Known rows, with every way that one mark hangs from another
z521(z469(z930(z663))): [1 33 -25 22 60 -179 100 146 -5 149 -72 24 -198 -114 10 -127 -64 238 -248 184 -150 207 231 36 99 -15 56 91 -160 -103 -72 72 -149 -100 -101 209 -37 38 -13 -66 -15 119 -61 -74 -49 99 4 104 -53 132 -130]
z469(z353(z926) z930(z293 z487)): [-27 -56 153 -173 266 -136 -44 239 85 -280 194 109 171 89 167 85 68 -57 -51 -41 35 181 -201 166 -198 351 3 -92 -113 -40 -138 65 -117 -140 99 108 -203 165 210 153 69 188 -220 188 13 -64 94 206 -99 -17 -2]
z926(z682(z521 z955(z890(z469)))): [294 -95 376 -703 -709 27 -462 74 174 -131 -128 505 42 -300 264 -397 -361 -230 -334 -446 113 401 375 152 19 410 -284 -67 -463 -231 -34 -120 301 37 669 -86 687 -166 168 38 -643 495 -264 -181 -213 -329 -136 39 -233 325 125]
z487(z521 z644(z469 z930)): [-162 225 -217 83 100 -126 213 -171 -20 -48 133 65 -80 55 252 96 186 -68 49 264 -49 28 110 -77 68 -159 41 110 -109 130 95 -112 -213 3 -224 85 -400 -106 155 41 239 -160 263 67 114 -93 50 92 234 -145 242]
z930(z293 z487 z551(z943) z663(z521)): [197 -399 17 359 203 -312 101 -29 -240 69 82 -198 187 2 -350 307 -52 55 277 -189 -209 -480 -175 191 60 -319 324 -146 109 320 542 47 173 134 -374 -54 -200 4 -365 334 -80 -346 11 -254 -258 254 164 -312 35 64 -409]
z293(z930(z663) z943(z644)): [-190 -139 -70 160 45 71 -21 -75 15 8 -387 -91 95 107 -228 38 -35 -142 168 -370 -105 -286 -3 -71 -25 -307 176 -159 245 -117 212 -279 114 -60 39 -37 148 -48 -309 -43 227 -125 35 -27 -315 105 77 22 19 -39 -381]
z293(z930(z551 z663(z521(z469))) z943(z644)): [-147 -464 -53 483 -114 76 25 -422 -118 140 -196 -62 197 190 -362 -97 -207 -219 163 -453 -365 -595 -126 -27 106 -668 22 -225 364 164 214 -269 -29 107 -193 170 11 -145 -670 183 276 -256 -10 -131 -392 378 154 -147 315 -52 -202]
z644(z469 z487 z930(z293 z551 z663(z521))): [10 -55 -177 228 105 -288 224 -92 -200 -63 258 -321 -209 235 -180 214 97 -36 244 190 -120 -306 -217 31 239 -64 210 191 254 161 365 -53 -16 101 -535 -7 -430 -161 -240 293 140 -348 307 -161 -52 130 87 -135 274 -162 -226]
z487(z521 z551(z943(z386)) z644(z469)): [-29 86 -380 366 341 -132 272 -175 -217 41 24 -69 186 -66 -36 303 332 33 306 329 -92 48 -30 30 -52 -177 157 -23 1 329 263 -42 -35 -77 -320 -34 -522 -16 66 25 36 -166 246 40 236 59 12 -207 168 108 278]
z487(z521 z551 z644): [-14 120 15 294 85 -94 107 -145 7 89 -53 315 77 -111 244 213 57 41 14 8 -122 -117 132 20 94 -484 -6 42 -213 295 168 -5 -177 257 -104 -35 -189 38 115 -28 57 -288 -18 54 -62 -99 194 -8 60 -82 233]
z926(z469(z353(z644(z487) z955) z943) z682): [-98 313 30 -408 6 91 -168 204 341 -346 149 346 16 337 353 -228 108 -58 -87 87 58 663 -132 396 -93 884 -183 6 -464 -230 -163 -115 110 -103 363 -128 -155 178 501 -4 83 328 -392 237 352 -257 -363 209 -91 -106 104]
z469(z353 z943(z551)): [-126 -47 156 -77 173 121 51 219 7 106 -121 158 181 63 218 -115 -63 175 -45 -152 124 98 45 -2 -113 62 -3 -139 -59 -149 -238 156 -145 161 16 7 0 274 97 -38 211 37 -180 54 99 36 49 200 -210 44 -13]
z890(z682(z521(z469(z644) z551) z955)): [248 -122 155 -281 -688 166 -185 -122 61 92 236 286 89 -273 180 -119 -34 -139 -311 -133 -87 1 162 -42 34 81 -423 -25 -223 -80 -222 3 -186 117 399 118 396 -36 173 -88 -526 155 -14 -129 67 -165 -5 89 -61 62 472]
z469(z943(z386(z293(z930) z663) z551)): [-389 -35 113 216 343 243 30 55 -76 148 -515 -491 104 281 -336 -74 -7 276 307 42 434 -94 -276 -221 -210 -124 74 59 666 -222 -179 155 438 -76 -142 -124 356 29 -403 -327 75 -35 -117 -246 -177 320 -97 -296 -169 118 -491]
z926(z469(z644) z682(z521)): [54 301 124 -428 -104 -84 -239 26 261 -123 -223 388 -108 54 289 -454 -1 -126 -178 -143 155 365 -42 185 -128 335 -224 77 -370 -140 -81 62 113 40 522 -27 378 -3 367 -122 -257 367 -144 31 95 -107 -193 227 -375 135 63]
z353(z644(z930(z551 z663)) z926(z469) z955): [-75 10 -182 -39 -132 -39 -30 202 272 -446 378 91 -199 232 145 -9 -77 -170 94 196 -41 255 -156 266 -143 616 172 202 -325 12 161 -250 170 -210 171 57 -142 -100 231 319 90 86 -289 165 -22 -197 -7 242 45 -230 -381]
z682(z521(z469(z930) z551) z955): [116 -60 125 -266 -301 -50 -63 -70 -6 129 -45 209 -149 -199 127 -198 -72 107 -332 -32 43 35 74 -78 174 19 -345 -44 -128 124 -234 27 -138 170 155 215 262 -54 17 -224 -306 278 -2 -203 58 -117 123 164 -35 111 188]
z469(z353 z930(z487(z521 z644) z551 z663)): [29 94 -2 467 313 -154 221 37 -115 -57 275 191 46 130 116 236 149 39 124 101 -356 -442 31 219 362 -436 86 211 35 367 55 151 -288 340 -437 -73 -441 -70 138 593 256 -372 -2 159 -20 72 34 36 291 -467 206]
z521(z551(z943(z386 z644(z487 z930)))): [53 250 -264 213 216 50 199 -81 -264 168 -51 -282 34 175 -251 288 278 -24 266 162 111 -106 -256 -173 49 -111 187 -12 219 306 71 -229 102 76 -314 98 -327 70 -110 -267 263 -259 406 83 268 -98 62 -113 200 -197 -64]
z353(z926 z955(z682(z521) z890(z469))): [258 -211 328 -713 -800 32 -555 172 232 -346 114 557 121 -241 471 -413 -445 -325 -328 -374 144 444 271 320 -181 603 -240 -184 -606 -291 -76 -282 298 -110 765 80 656 -243 227 118 -596 626 -465 -56 -277 -407 -175 18 -190 417 133]
z469(z644 z943(z386(z293(z930) z663 z682))): [-205 131 185 112 413 295 -15 102 31 79 -243 -658 -25 152 -343 12 122 276 184 169 493 78 -188 -229 -337 127 -50 173 633 -309 -281 341 200 -405 -14 -270 378 92 -40 -285 -10 -22 -146 29 13 359 -156 -264 -199 107 -201]
z926(z469(z353(z644) z930(z487))): [-208 194 -8 -234 152 -13 43 26 262 -398 178 162 -138 201 248 -168 -46 -127 -152 118 -130 155 -219 54 -27 368 -47 203 -189 -31 -219 218 -141 8 192 -103 -200 55 319 212 259 224 -114 326 164 -98 -116 435 -209 -241 55]
z890(z682(z521(z469(z930)) z955)): [165 31 111 -551 -517 152 -304 126 49 61 105 204 -121 -316 106 -195 -148 -2 -337 8 70 187 285 -97 99 254 -311 -97 -192 -341 -243 21 -31 8 305 58 370 -72 134 -147 -484 331 -11 -175 -53 -164 -116 50 -158 212 303]
z682(z521(z469(z644 z930(z293 z551) z943))): [30 -63 -255 -75 264 -170 123 99 -130 309 340 100 -408 105 70 -433 284 303 -88 507 315 -220 -398 -72 14 -60 -122 24 161 -159 -384 258 -328 5 -218 329 -289 130 170 -121 -160 321 96 -49 399 72 -121 -46 -25 40 248]
z926(z469(z644(z487 z930))): [-94 384 -206 -151 44 -16 131 -32 142 -190 189 -41 -328 247 140 -96 115 -140 -74 315 22 143 -128 -76 94 247 68 257 -100 -98 -128 20 -134 108 40 -57 -239 6 276 -14 234 -85 222 306 228 -234 -167 231 31 -306 108]
z955(z890(z469(z930) z682)): [104 -35 95 -486 -459 117 -222 155 130 -104 170 293 -88 -281 201 -230 -271 -75 -409 -62 100 265 310 -100 61 202 -89 116 -284 -391 -145 47 27 -35 353 8 287 -97 190 120 -382 271 -133 104 -219 -301 -263 -26 -127 231 199]
z469(z353 z644(z487(z521) z930) z943(z551)): [-71 306 -180 186 336 90 213 177 -36 -41 408 11 -159 346 236 -67 221 25 148 382 97 -281 -187 -78 297 -215 38 29 212 -69 -257 267 -271 404 -410 -143 -453 155 225 160 446 -220 217 292 483 -158 -143 152 252 -515 398]
z682(z521(z551(z943)) z955(z890)): [354 -272 114 -474 -456 12 -168 54 -49 -8 -18 132 119 -335 89 99 -66 -108 -122 -337 144 -81 134 24 60 216 -91 -275 -188 68 148 -125 196 106 362 -64 431 -77 63 -127 -555 205 16 -248 -98 -312 34 -29 -164 205 69]
z386(z293 z663(z521) z682): [-56 -112 583 60 -20 128 -226 -140 139 53 -411 -395 161 -115 -150 105 -330 125 -114 -450 199 49 102 -67 -280 -59 -176 -13 190 -5 97 296 224 -138 175 -202 664 6 -233 -246 -92 -135 -347 -119 -377 385 208 -217 -273 310 -369]
z487(z521(z469(z943) z551) z644): [-62 -106 -128 305 123 -111 278 -258 -91 256 115 204 56 -23 208 -12 180 204 -146 178 -96 -55 47 -123 55 -442 -204 -41 -159 354 -78 2 -408 188 -252 328 -370 178 -2 -173 114 -174 -106 -76 148 6 96 -121 271 7 371]
z521(z469(z930) z551): [-47 -10 54 45 -38 -98 136 -90 -31 214 -81 170 -61 -94 117 -112 -8 174 -318 63 -68 158 62 -60 85 -148 -179 45 -169 158 -203 7 -247 58 -33 354 -38 54 -8 -243 27 81 -44 -21 51 -5 124 168 31 71 76]
z943(z386(z663) z644(z469(z930))): [-268 255 -61 4 281 211 81 -7 60 111 -301 -252 -110 213 -139 -55 77 224 102 74 266 140 -110 -94 -163 213 23 57 277 -204 -311 89 42 -299 -50 16 53 -40 -56 -118 60 62 171 31 34 285 -175 -78 -143 92 -130]
z353(z644(z469 z487) z926 z955): [-197 230 -47 -243 -208 -17 -92 -43 305 -457 191 162 15 276 424 46 -143 -125 -41 104 -69 483 -117 341 -133 778 -129 -177 -381 -182 -150 -240 70 -326 284 74 -141 -36 256 -32 100 257 -99 262 225 -199 -34 232 -11 -57 -34]
z551(z943(z386(z682(z955)) z644(z487))): [165 218 -7 -114 -53 430 -134 51 -141 44 -147 -400 104 -210 -285 532 61 1 301 -119 116 203 174 -103 -165 340 107 -276 114 -119 -37 -81 101 -245 63 -299 60 149 9 -99 64 -270 213 182 170 11 40 -252 11 17 97]
z943(z644(z487 z930(z293 z551 z663))): [15 68 -213 289 43 -23 170 58 -236 134 135 -176 -257 195 -160 319 249 -61 372 130 -27 -381 -195 -35 122 -186 346 173 191 37 191 -239 -67 118 -420 58 -393 -26 -101 150 259 -455 319 2 -1 -28 154 -105 247 -388 -245]
z551(z943(z386 z644(z487(z521) z930(z293)))): [62 252 -396 208 408 -89 95 101 -267 40 45 -378 -115 54 -294 364 408 -71 501 402 198 -107 -297 -138 -46 -216 362 -141 279 59 293 -132 220 -78 -399 -100 -486 88 -153 -156 242 -217 383 17 282 -125 59 -330 233 -97 -46]
z926(z469(z353(z644) z930(z293 z487))): [-175 46 -83 -236 231 -109 50 64 193 -377 251 72 -161 138 154 -76 161 -118 -11 222 -46 132 -389 49 -179 395 55 211 -112 -86 -99 194 -127 -128 155 -74 -322 123 288 211 170 252 -108 232 196 -102 -70 318 -188 -175 6]
z682(z955(z890(z469(z930)))): [91 -118 115 -517 -423 116 -165 121 204 -165 108 255 -130 -291 202 -159 -292 -12 -408 -106 120 270 334 -60 111 302 -61 35 -250 -292 -188 61 18 -43 421 -62 281 -81 149 153 -351 305 -122 91 -168 -343 -137 16 -47 180 159]
z682(z521(z469(z644(z930(z487 z663)))) z955): [222 17 -56 -47 -274 -85 7 35 -44 15 351 -13 -247 5 -38 -175 -10 -105 -60 202 -256 -242 153 37 273 26 -47 136 -32 4 -115 11 -147 125 -101 27 8 -191 61 197 -160 51 252 -171 110 1 -52 166 135 -285 182]
z487(z521(z469(z930)) z551(z943) z644): [33 -59 -362 377 201 -118 282 -226 -221 255 232 183 0 -96 58 69 276 126 26 378 -178 -169 -24 -12 172 -468 89 -70 -140 318 67 -8 -321 135 -401 259 -592 60 95 -17 17 -121 175 114 238 -30 -15 -106 322 -39 472]
z890(z469(z930) z955(z682)): [50 -71 117 -480 -505 121 -234 132 178 -60 184 269 -25 -277 177 -153 -262 -47 -447 -37 70 290 293 -88 82 187 -79 142 -297 -329 -121 49 42 48 365 -57 246 -20 202 113 -337 231 -145 100 -165 -350 -232 -1 -123 255 180]
z663(z521(z551(z943(z386)))): [161 -80 140 118 279 -216 32 -88 -52 108 -278 -151 345 -114 -239 150 -114 174 -56 -182 83 61 -111 -11 -97 -207 5 -168 80 406 296 112 281 18 -1 1 145 156 -303 -258 -109 -7 -98 -184 -89 122 179 -194 -171 383 -261]
z386(z293(z930 z943) z663 z682): [-250 -232 326 109 7 211 -179 -148 -9 33 -470 -556 171 -9 -405 92 -80 -100 136 -355 158 -49 -1 -173 -302 -46 -66 -59 488 -192 97 -35 311 -305 120 -217 569 -116 -278 -319 79 -100 -216 -37 -360 293 85 -92 -115 106 -475]
z469(z930 z943(z386(z293) z551 z644)): [-365 246 -265 141 451 367 13 165 -6 161 -347 -229 -81 146 -27 -13 235 330 173 210 541 -68 -245 -290 -154 -162 48 26 506 -212 -334 198 116 -56 -107 89 -46 141 -83 -360 319 44 115 53 205 180 -72 -378 19 53 -99]

Rows
[165 -49 -71 19 -218 -119 88 66 39 -152 415 75 -216 40 59 -210 -132 -179 -132 134 -228 -163 178 34 233 -24 175 349 -125 -45 -14 37 -86 80 -52 -23 -75 -216 118 463 -57 -8 128 107 -54 -138 -199 91 165 -265 77]
z955(z890(z469(z644(z930(z487 z663)))))
[-170 -240 213 362 219 151 -47 -411 35 141 -525 -326 351 285 -561 -15 -138 -30 191 -539 99 -466 -372 -196 -98 -527 -109 -169 680 272 135 -89 336 22 -14 -79 419 -40 -709 -218 92 -187 -78 -213 -417 367 60 -239 6 64 -396]
z293(z930 z943(z386(z663(z521(z551))) z644))
[220 62 185 -478 -255 274 -269 254 91 -136 30 -116 -157 -491 -87 35 -227 73 -204 23 227 511 444 -159 -77 471 -90 122 -33 -301 -228 179 89 -340 354 -274 398 -48 146 144 -297 235 -136 125 -69 -144 -128 -119 -83 250 200]
z943(z386(z682(z955(z890(z469(z930))))))
[-74 303 -125 174 -48 166 116 -88 -96 117 9 68 -176 211 75 170 80 -120 145 25 -7 -231 -74 -135 219 -221 99 88 3 122 -34 -233 -156 315 -258 26 -307 -40 48 -128 328 -373 365 175 87 -154 125 106 177 -387 106]
z943(z644(z487(z551) z930))
[-165 83 -68 -111 206 115 138 197 62 19 273 55 -71 236 213 -192 27 87 16 238 180 -35 -207 -160 -72 133 85 83 71 -160 -245 161 -130 53 -126 26 -249 258 214 -50 352 124 15 153 330 -92 -28 373 -143 -263 -25]
z469(z353(z644(z930)) z943(z551))
[72 91 -139 278 121 -139 252 1 -98 189 131 65 -80 13 7 194 188 104 50 208 -135 -169 122 -39 141 -229 249 365 -78 263 226 -138 -186 135 -315 87 -324 5 158 40 55 -308 173 -21 -64 -49 89 92 115 -233 -31]
z487(z551 z644(z930(z663)))
[75 -57 80 38 -30 89 -253 -43 -245 292 -389 -253 37 -297 -337 -207 -99 -12 164 -52 -21 136 153 -145 -259 -78 -208 -209 257 -53 -125 6 97 -179 -4 11 374 -15 -284 -317 129 175 -6 -165 121 347 120 10 -127 208 -47]
z293(z943(z386(z682(z521(z469))) z551))
[104 -392 -38 401 22 -203 257 -373 -115 101 51 -81 215 111 -213 -85 -43 24 -19 -129 -306 -403 -232 61 144 -485 70 -82 125 333 222 28 -97 106 -192 213 -25 29 -372 134 -118 -95 38 -132 -72 217 53 -26 177 79 -10]
z293(z930(z663(z521(z469(z644) z551(z943)))))
[253 -106 106 -508 -606 121 -237 11 144 4 163 291 -74 -280 278 -254 -134 -161 -312 -82 -26 88 267 75 25 255 -263 -147 -250 -318 -303 -4 -121 -82 511 35 398 -92 180 -47 -458 391 6 -94 36 -188 -110 87 -112 100 451]
z682(z521(z469(z644)) z955(z890))
[-18 85 28 152 -54 -104 41 -66 107 55 50 221 -32 -119 249 -133 -59 -22 -192 126 -187 133 171 73 10 -307 -126 -99 -253 -55 -122 145 -229 5 81 94 -37 56 59 -59 68 35 -79 97 129 -4 93 99 26 35 279]
z487(z521(z469(z644)))
[71 25 146 421 69 -261 117 37 -45 -85 -110 43 4 -66 29 286 -86 21 54 -160 -318 -257 187 97 299 -496 4 58 -115 429 337 71 23 366 -255 -141 23 -121 -161 190 94 -405 -84 -187 -224 25 240 -4 87 -170 -193]
z930(z487(z521(z551)) z663)
[-150 -216 40 333 99 36 -64 -294 27 -97 -311 -132 213 261 -344 47 -235 -206 211 -572 -283 -669 -113 -31 178 -597 81 -240 397 160 316 -172 153 190 -139 -128 116 -157 -595 187 305 -310 75 -127 -473 299 68 -141 166 -144 -320]
z293(z930(z487 z663(z521)) z943(z644))
[-84 -98 -286 289 69 -37 324 -365 -252 85 153 75 248 114 55 259 227 -61 225 45 -307 -204 -43 101 42 -48 148 -38 -159 353 120 -201 -257 91 -330 134 -599 -78 134 162 94 -296 370 101 152 92 -24 -11 200 -141 285]
z930(z487(z551(z943) z644(z469)))
[42 -265 -58 33 191 -305 -32 193 -2 65 -164 -191 50 -195 -251 145 131 43 27 -53 -43 64 71 29 -204 -4 221 -69 70 -136 415 -81 158 -259 43 -35 26 110 -126 -162 -47 35 -137 -184 -191 55 118 -82 -144 225 -508]
z930(z293(z943) z663)
[-119 33 237 -209 -147 -26 -90 142 161 -185 -134 303 295 -17 371 -26 -51 -69 -132 -221 -118 556 238 443 -176 528 -120 -150 -456 -136 -94 -203 -57 -196 335 10 55 -47 253 86 56 272 -236 87 74 -43 101 324 -81 176 48]
z644(z469(z353(z955)))
[315 -42 109 423 337 -67 8 68 -247 56 -91 -446 163 -189 -519 417 -121 147 319 -115 -201 -174 127 51 50 -199 191 -23 187 417 449 201 185 19 -414 -351 -9 -8 -266 213 -15 -409 29 -145 -150 408 114 -290 -41 116 -187]
z930(z487(z551(z943(z386(z682)))) z663(z521))
[10 -180 -157 236 340 -156 -34 241 -134 153 -308 -356 117 -179 -463 184 195 127 332 86 17 21 -20 -30 -255 -109 304 -25 384 -125 334 -17 326 -265 -107 -100 46 118 -327 -127 71 -27 -23 -252 -87 209 67 -227 -102 168 -545]
z930(z293(z943(z386 z551)) z663)
